Here is a tiny trained network, its code and every weight. The questions are about switching its units off for an input and a class, where a switched-off unit gives its printed mean instead of its output.

import numpy as np


def w(rows, s, z=0):
    codes = np.array(rows[::2]) - 128.0
    scale = np.full(codes.shape[1], s)
    scale[-1] = z or s
    return codes * scale


def f(y):
    return np.maximum(y, 0)


def log_softmax(a):
    a = a - a.max(-1, keepdims=True)
    return a - np.log(np.exp(a).sum(-1, keepdims=True))


def net(x, mask):
    res = np.array(x, float).reshape(1, 6) / 4 @ E
    y = f(res @ A[0][:, :-1].T + A[0][:, -1])
    res = res + np.where(mask, y, B[0][:, -1]) @ B[0][:, :-1]
    return log_softmax(res[-1] @ U[:, :-1].T + U[:, -1])


A, B = {}, {}
E = w([
[189,27,51,213],'x0',
[254,168,68,136],'x1',
[148,120,236,172],'x2',
[229,105,206,118],'x3',
[165,144,96,146],'x4',
[185,221,147,209],'x5',
],0.0092)
A[0] = w([
[113,122,119,115,168],'n1',
[154,94,107,250,238],'n2',
[134,120,106,97,156],'n3',
[139,101,141,112,92],'n4',
[117,113,97,118,213],'n5',
[78,181,148,103,57],'n6',
[118,119,186,96,168],'n7',
[171,79,136,127,49],'n8',
[99,166,164,166,102],'n9',
[144,94,168,88,182],'n10',
[114,83,140,149,205],'n11',
[99,97,130,69,100],'n12',
[177,147,66,119,175],'n13',
[115,47,115,121,174],'n14',
[90,124,182,154,81],'n15',
[155,134,82,102,55],'n16',
[115,70,146,120,120],'n17',
[165,144,193,112,156],'n18',
[85,187,113,148,3],'n19',
[114,138,131,197,199],'n20',
[164,158,102,96,120],'n21',
[111,147,176,138,91],'n22',
[85,154,110,89,136],'n23',
],0.018,0.0039)
B[0] = w([
[37,63,187,233,158],'n1',
[237,84,172,169,249],'n2',
[31,38,89,191,163],'n3',
[56,77,175,94,151],'n4',
[71,58,181,113,179],'n5',
[175,154,49,190,199],'n6',
[167,136,158,106,193],'n7',
[54,127,117,188,176],'n8',
[130,198,2,56,178],'n9',
[127,115,249,104,186],'n10',
[163,119,248,82,178],'n11',
[115,173,196,236,197],'n12',
[98,97,118,180,210],'n13',
[54,116,188,39,209],'n14',
[116,109,52,109,178],'n15',
[96,159,40,152,168],'n16',
[100,77,208,116,180],'n17',
[255,148,146,129,197],'n18',
[51,79,53,182,173],'n19',
[185,134,74,150,181],'n20',
[157,140,30,105,173],'n21',
[152,164,86,110,172],'n22',
[165,76,120,213,195],'n23',
],0.0059,0.015)
U = w([
[114,158,72,69,2],'0',
[202,15,120,43,152],'1',
[167,94,61,132,61],'2',
[154,237,112,114,213],'3',
[69,134,16,157,194],'4',
[84,103,180,155,69],'5',
[175,118,121,246,182],'6',
],0.012,0.0081)

Each question gives the input, the list of numbers given to net, and the class t.
The units are the neurons (one row each of A and B). Each row of codes is followed by its name. A weight is (code - 128) times the scale printed after its matrix; where a second scale follows, it is the last column's (A, B and U).
mask holds one flag per neuron, in row order. A switched-off neuron (its flag False) gives its mean, the last column of its row in B, instead of its output. The means were averaged over made-up inputs and are rounded, as every weight is.
A unit's drop is (log p(t) with every unit on - log p(t) with that unit switched off) / (log p(t) with every unit on - log p(t) with every unit switched off).
The circuit of an input: a set's keep is (log p(t) with only the set's units on - log p(t) with every unit switched off) / (log p(t) with every unit on - log p(t) with every unit switched off). Starting from the 12 units with the biggest drops (on a tie, the unit counted first), units are removed one at a time, each time the one whose removal leaves the highest keep (on an exact tie, the one counted first), for as long as the keep stays at least 0.8.
circuit, biggest first: the units of the circuit, biggest drop first
top k neurons: the k neurons with the biggest drops, biggest first
drop of u: that unit's drop, to one decimal
input [3,0,-6,0,-1,-1], class 4: circuit, biggest first : [n18 n2]
input [-6,-1,1,2,4,-5], class 6: circuit, biggest first : [n14 n12]
input [-6,-1,2,1,8,-7], class 6: circuit, biggest first : [n12]
input [5,2,2,-4,2,-5], class 1: top 3 neurons : [n12 n2 n14]
input [5,-4,-5,8,-4,4], class 1: circuit, biggest first : [n12 n6]
input [-1,6,0,2,1,-2], class 2: circuit, biggest first : [n12 n2 n11]
input [-8,6,-5,5,6,-4], class 2: top 3 neurons : [n21 n3 n18]
input [-5,-4,-7,4,3,-3], class 5: top 3 neurons : [n2 n18 n20]
input [-7,-3,-1,7,4,-3], class 3: top 2 neurons : [n2 n12]
input [-5,-8,5,-2,6,0], class 4: top 2 neurons : [n15 n9]
input [-2,8,8,1,-4,-4], class 1: top 2 neurons : [n12 n6]
input [-8,-2,5,-2,8,-5], class 3: top 3 neurons : [n2 n9 n13]
input [-4,5,3,-4,6,2], class 4: drop of n10 : 0.1
input [6,-2,0,-5,-8,-1], class 5: drop of n16 : 0.0
input [3,-8,3,-8,-6,5], class 4: circuit, biggest first : [n9]
input [4,8,-1,0,6,-8], class 4: drop of n8 : 0.1
